Here is a tiny trained network, its code and every weight. The questions are about switching its units off for an input and a class, where a switched-off unit gives its printed mean instead of its output.

import numpy as np


def w(rows, s, z=0):
    codes = np.array(rows[::2]) - 128.0
    scale = np.full(codes.shape[1], s)
    scale[-1] = z or s
    return codes * scale


def norm(h):
    return h / np.sqrt((h * h).mean(-1, keepdims=True) + 1e-5)


def f(y):
    return y / 2 * (1 + np.tanh(0.7978845608 * (y + 0.044715 * y**3)))


def log_softmax(a):
    a = a - a.max(-1, keepdims=True)
    return a - np.log(np.exp(a).sum(-1, keepdims=True))


def net(x, mask):
    res = np.array(x, float).reshape(1, 4) / 4 @ E
    u = 0
    for l in range(3):
        y = f(norm(res) @ A[l][:, :-1].T + A[l][:, -1])
        res = res + np.where(mask[u : u + 6], y, B[l][:, -1]) @ B[l][:, :-1]
        u += 6
    return log_softmax(norm(res)[-1] @ U[:, :-1].T + U[:, -1])


A, B = {}, {}
E = w([
[135,5,86,83,146,138,159,248],'x0',
[143,179,34,23,89,209,128,110],'x1',
[146,131,131,159,127,166,136,129],'x2',
[254,214,67,137,162,37,89,108],'x3',
],0.006)
A[0] = w([
[87,28,127,123,100,151,154,151,89],'L0N1',
[171,106,96,113,210,129,125,125,1],'L0N2',
[186,198,100,104,162,103,121,81,65],'L0N3',
[117,169,47,48,60,189,147,115,209],'L0N4',
[1,152,194,143,70,170,123,50,134],'L0N5',
[236,121,110,122,148,112,112,201,81],'L0N6',
],0.0076,0.0038)
B[0] = w([
[157,198,184,99,108,149,94,203,199],'L0N1',
[165,89,123,144,104,97,126,112,125],'L0N2',
[153,165,168,186,103,156,29,177,186],'L0N3',
[143,68,60,132,13,144,85,75,254],'L0N4',
[108,133,6,195,153,67,156,113,223],'L0N5',
[115,109,58,118,121,1,150,142,176],'L0N6',
],0.0078,0.0071)
A[1] = w([
[162,36,169,106,68,230,39,83,20],'L1N1',
[116,131,130,31,88,211,158,117,5],'L1N2',
[8,165,143,188,117,205,205,12,101],'L1N3',
[182,171,123,233,195,43,138,144,154],'L1N4',
[134,117,2,101,127,44,212,147,154],'L1N5',
[125,117,250,133,153,155,158,241,30],'L1N6',
],0.0058,0.0023)
B[1] = w([
[92,182,197,99,214,111,167,141,177],'L1N1',
[168,138,207,146,130,143,221,59,146],'L1N2',
[155,3,95,127,187,58,125,73,168],'L1N3',
[112,125,200,50,147,200,199,126,255],'L1N4',
[176,42,93,177,214,180,161,22,224],'L1N5',
[63,130,10,145,159,98,55,201,170],'L1N6',
],0.0071,0.0054)
A[2] = w([
[133,166,194,155,195,79,171,96,190],'L2N1',
[137,210,236,135,127,103,150,97,62],'L2N2',
[2,135,152,170,91,154,130,68,4],'L2N3',
[213,92,156,71,105,94,115,177,69],'L2N4',
[81,84,105,91,61,190,167,155,117],'L2N5',
[113,89,123,181,234,95,214,180,141],'L2N6',
],0.0082,0.0033)
B[2] = w([
[129,102,192,80,193,216,193,134,213],'L2N1',
[167,75,150,2,19,201,175,208,178],'L2N2',
[154,58,76,98,161,65,188,35,139],'L2N3',
[89,137,139,148,156,155,157,61,151],'L2N4',
[187,90,209,81,153,187,148,174,202],'L2N5',
[54,221,177,141,126,68,136,87,253],'L2N6',
],0.0087,0.0061)
U = w([
[85,149,162,144,203,82,172,95,155],'0',
[155,105,186,86,113,188,157,164,185],'1',
[156,85,64,148,104,123,109,87,230],'2',
[162,252,135,144,85,129,47,123,4],'3',
[44,133,143,144,121,107,112,235,30],'4',
],0.018,0.0032)

Each question gives the input, the list of numbers given to net, and the class t.
The units are the neurons (one row each of A and B). Each row of codes is followed by its name. A weight is (code - 128) times the scale printed after its matrix; where a second scale follows, it is the last column's (A, B and U).
mask holds one flag per neuron, layer by layer. A switched-off neuron (its flag False) gives its mean, the last column of its row in B, instead of its output. The means were averaged over made-up inputs and are rounded, as every weight is.
A unit's drop is (log p(t) with every unit on - log p(t) with that unit switched off) / (log p(t) with every unit on - log p(t) with every unit switched off).
The circuit of an input: a set's keep is (log p(t) with only the set's units on - log p(t) with every unit switched off) / (log p(t) with every unit on - log p(t) with every unit switched off). Starting from the 12 units with the biggest drops (on a tie, the unit counted first), units are removed one at a time, each time the one whose removal leaves the highest keep (on an exact tie, the one counted first), for as long as the keep stays at least 0.8.
units of the circuit, in order: the units of the circuit, biggest drop first
most important unit: the unit with the biggest drop
k most important neurons: the k neurons with the biggest drops, biggest first
k most important neurons of layer l: the k neurons of layer l with the biggest drops, biggest first
input [0,3,7,1], class 3: 4 most important neurons : L0N5; L1N4; L0N3; L1N5
input [-6,-2,3,8], class 1: units of the circuit, in order : L0N4; L2N2; L1N4
input [-5,3,6,0], class 2: 3 most important neurons : L0N1; L0N5; L2N6
input [1,-5,1,-5], class 4: units of the circuit, in order : L0N1; L1N6
input [5,-2,5,7], class 0: units of the circuit, in order : L0N4
input [7,1,3,1], class 2: units of the circuit, in order : L1N4; L2N1
input [0,5,3,-4], class 2: 2 most important neurons : L0N5; L1N4
input [1,-7,0,-4], class 4: 2 most important neurons of layer 1 : L1N6; L1N5
input [7,-1,-2,4], class 0: units of the circuit, in order : L0N4; L2N6
input [1,0,3,-8], class 4: 3 most important neurons : L0N1; L0N4; L1N4
input [5,0,5,-7], class 4: 2 most important neurons : L1N6; L0N4
input [0,-1,-6,-1], class 0: 2 most important neurons : L0N4; L0N3
input [0,3,-5,3], class 3: 2 most important neurons : L0N3; L0N5
input [-1,3,1,3], class 3: units of the circuit, in order : L0N3
input [-6,0,-1,1], class 1: units of the circuit, in order : L0N4; L2N2
input [1,-1,-2,-2], class 4: 2 most important neurons : L0N1; L0N4
input [8,-2,0,1], class 0: 2 most important neurons : L0N6; L0N4
input [0,-5,-6,8], class 1: 2 most important neurons : L1N4; L0N5
input [-5,-2,2,8], class 1: 2 most important neurons : L0N4; L2N2
input [1,-2,6,3], class 0: most important unit : L0N6
input [1,-5,-3,-5], class 4: 2 most important neurons of layer 0 : L0N1; L0N6
